Below are the code and all the weights of a small trained network. Each question names an input and a target symbol and asks about switching units off, where a switched-off unit gives its printed mean instead of its output.

import numpy as np


def w(rows, s, z=0):
    codes = np.array(rows[::2]) - 128.0
    scale = np.full(codes.shape[1], s)
    scale[-1] = z or s
    return codes * scale


def norm(h):
    return h / np.sqrt((h * h).mean(-1, keepdims=True) + 1e-5)


def f(y):
    return y / 2 * (1 + np.tanh(0.7978845608 * (y + 0.044715 * y**3)))


def softmax(a):
    e = np.exp(a - a.max(-1, keepdims=True))
    return e / e.sum(-1, keepdims=True)


def log_softmax(a):
    a = a - a.max(-1, keepdims=True)
    return a - np.log(np.exp(a).sum(-1, keepdims=True))


def net(x, mask):
    ids = ['ΘΛΞΣΩβδεζημτφψ'.index(c) for c in x.split()]
    T = len(ids)
    res = E[ids] + P[:T]
    u = 0
    for l in range(2):
        r = norm(res)
        for j in range(2):
            rows = slice(2 * j, 2 * j + 2)
            q, k, v = (r @ M[l][rows].T for M in (Q, K, V))
            z = softmax(np.where(np.tri(T) > 0, q @ k.T / 2**0.5, -1e9)) @ v
            o = O[l][rows]
            res = res + np.where(mask[u + j], z, o[:, -1]) @ o[:, :-1]
        u += 2
        y = f(norm(res) @ A[l][:, :-1].T + A[l][:, -1])
        res = res + np.where(mask[u : u + 4], y, B[l][:, -1]) @ B[l][:, :-1]
        u += 4
    return log_softmax(norm(res)[-1] @ U[:, :-1].T + U[:, -1])


Q, K, V, O, A, B = {}, {}, {}, {}, {}, {}
E = w([
[8,208,151,1],'Θ',
[175,26,90,122],'Λ',
[80,125,69,81],'Ξ',
[171,92,231,48],'Σ',
[106,14,6,76],'Ω',
[34,163,159,196],'β',
[100,246,128,121],'δ',
[117,148,127,69],'ε',
[217,253,236,207],'ζ',
[224,184,35,53],'η',
[67,247,95,163],'μ',
[102,60,196,217],'τ',
[6,183,245,91],'φ',
[46,191,52,200],'ψ',
],0.0076)
P = w([
[84,82,75,49],'0',
[220,128,147,83],'1',
[191,17,100,248],'2',
[76,90,80,48],'3',
[231,140,152,88],'4',
[186,18,108,253],'5',
[76,95,87,50],'6',
],0.0054)
Q[0] = w([
[95,111,97,131],'L0H0',
[97,135,125,164],'L0H0',
[253,167,180,139],'L0H1',
[145,100,171,210],'L0H1',
],0.015)
K[0] = w([
[116,136,100,186],'L0H0',
[137,127,72,138],'L0H0',
[247,189,173,153],'L0H1',
[131,94,151,220],'L0H1',
],0.014)
V[0] = w([
[172,118,254,80],'L0H0',
[70,90,105,113],'L0H0',
[28,74,135,130],'L0H1',
[59,117,64,42],'L0H1',
],0.0055)
O[0] = w([
[210,177,183,201,85],'L0H0',
[81,100,162,155,182],'L0H0',
[141,154,21,80,163],'L0H1',
[3,50,33,100,253],'L0H1',
],0.0042,0.0033)
A[0] = w([
[220,81,130,146,147],'L0N0',
[28,164,226,8,197],'L0N1',
[123,88,37,175,249],'L0N2',
[129,4,145,52,2],'L0N3',
],0.011,0.00094)
B[0] = w([
[118,76,38,121,175],'L0N0',
[205,189,138,254,210],'L0N1',
[250,80,149,139,247],'L0N2',
[35,162,219,78,255],'L0N3',
],0.0094,0.0067)
Q[1] = w([
[255,51,98,14],'L1H0',
[167,77,34,197],'L1H0',
[104,148,252,167],'L1H1',
[243,249,157,198],'L1H1',
],0.015)
K[1] = w([
[133,47,69,19],'L1H0',
[163,208,55,125],'L1H0',
[74,132,213,176],'L1H1',
[168,252,118,212],'L1H1',
],0.018)
V[1] = w([
[145,211,127,138],'L1H0',
[114,119,196,194],'L1H0',
[116,207,137,189],'L1H1',
[106,2,169,204],'L1H1',
],0.0088)
O[1] = w([
[190,25,163,253,30],'L1H0',
[53,60,231,75,61],'L1H0',
[189,92,80,27,3],'L1H1',
[253,64,107,239,197],'L1H1',
],0.0047,0.0026)
A[1] = w([
[49,105,7,152,70],'L1N0',
[91,41,151,131,51],'L1N1',
[169,189,165,169,3],'L1N2',
[183,153,204,7,43],'L1N3',
],0.011,0.0018)
B[1] = w([
[89,54,200,211,232],'L1N0',
[131,88,2,91,239],'L1N1',
[1,75,93,49,203],'L1N2',
[220,160,102,172,252],'L1N3',
],0.0087,0.0033)
U = w([
[51,174,117,78,163],'Θ',
[153,106,64,10,77],'Λ',
[113,116,157,158,148],'Ξ',
[113,163,203,97,194],'Σ',
[41,47,104,80,117],'Ω',
[181,94,87,176,45],'β',
[78,183,14,177,83],'δ',
[182,153,112,119,151],'ε',
[178,137,172,112,114],'ζ',
[157,217,97,98,253],'η',
[154,123,118,183,170],'μ',
[164,59,208,84,75],'τ',
[84,175,142,155,152],'φ',
[113,127,127,181,72],'ψ',
],0.012,0.0048)

Each question gives the input, a string of symbols that net reads in full, and the target symbol t.
The units are the heads (2 rows each of Q, K, V and O) and the neurons (one row each of A and B). Each row of codes is followed by its name. A weight is (code - 128) times the scale printed after its matrix; where a second scale follows, it is the last column's (O, A, B and U).
mask holds one flag per unit, layer by layer, with each layer's heads first. A switched-off unit (its flag False) gives its mean, the last column of its rows in O or B, instead of its output. The means were averaged over made-up inputs and are rounded, as every weight is.
A unit's drop is (log p(t) with every unit on - log p(t) with that unit switched off) / (log p(t) with every unit on - log p(t) with every unit switched off).
The circuit of an input: a set's keep is (log p(t) with only the set's units on - log p(t) with every unit switched off) / (log p(t) with every unit on - log p(t) with every unit switched off). Starting from all 12 units, units are removed one at a time, each time the one whose removal leaves the highest keep (on an exact tie, the one counted first), for as long as the keep stays at least 0.8.
circuit, biggest first: the units of the circuit, biggest drop first
unit that matters most: the unit with the biggest drop
top k neurons: the k neurons with the biggest drops, biggest first
k most important neurons of layer l: the k neurons of layer l with the biggest drops, biggest first
which heads matter: for each layer, one digit per head in row order, 1 if its drop is at least 0.15 and else 0, layers parted by /
drop when u is switched off: that unit's drop, to one decimal
input ε δ η Ξ δ δ, target Λ: circuit, biggest first : [L1H1, L0N2]
input Ω Ω Ω Ω Λ, target Ω: unit that matters most : L0N0
input Ω τ Ω δ δ, target Σ: which heads matter : 01 / 11
input Ω η Θ η, target η: circuit, biggest first : [L1N3, L1H1, L1N1]
input τ δ Ω Ω η Ω τ, target τ: top 2 neurons : [L0N0, L0N3]
input Ω μ η Λ, target Λ: circuit, biggest first : [L0N2, L0N1, L1H0]
input μ ε η τ, target τ: circuit, biggest first : [L0N0, L0H1, L0N2, L1H1]
input Ω Ω η ε Λ, target Ω: which heads matter : 01 / 00
input η τ ζ ζ Σ Ω Σ, target Σ: top 3 neurons : [L0N3, L0N2, L1N2]
input Ω τ Ω δ ζ, target η: 3 most important neurons of layer 0 : [L0N1, L0N2, L0N3]
input Ω β β μ η, target δ: which heads matter : 01 / 11
input η η η Ω δ δ, target Λ: 3 most important neurons of layer 1 : [L1N0, L1N1, L1N3]
input Ω η Ξ η, target η: which heads matter : 00 / 10
input Ω Σ Ω δ ε, target η: unit that matters most : L0H0
input Ω η Ω η η, target δ: top 3 neurons : [L0N2, L0N0, L0N3]
input δ η Ω Ω Ξ Ω Σ, target Σ: drop when L0N2 is switched off : 0.1
input Θ δ β Λ, target Λ: drop when L0N0 is switched off : 0.2
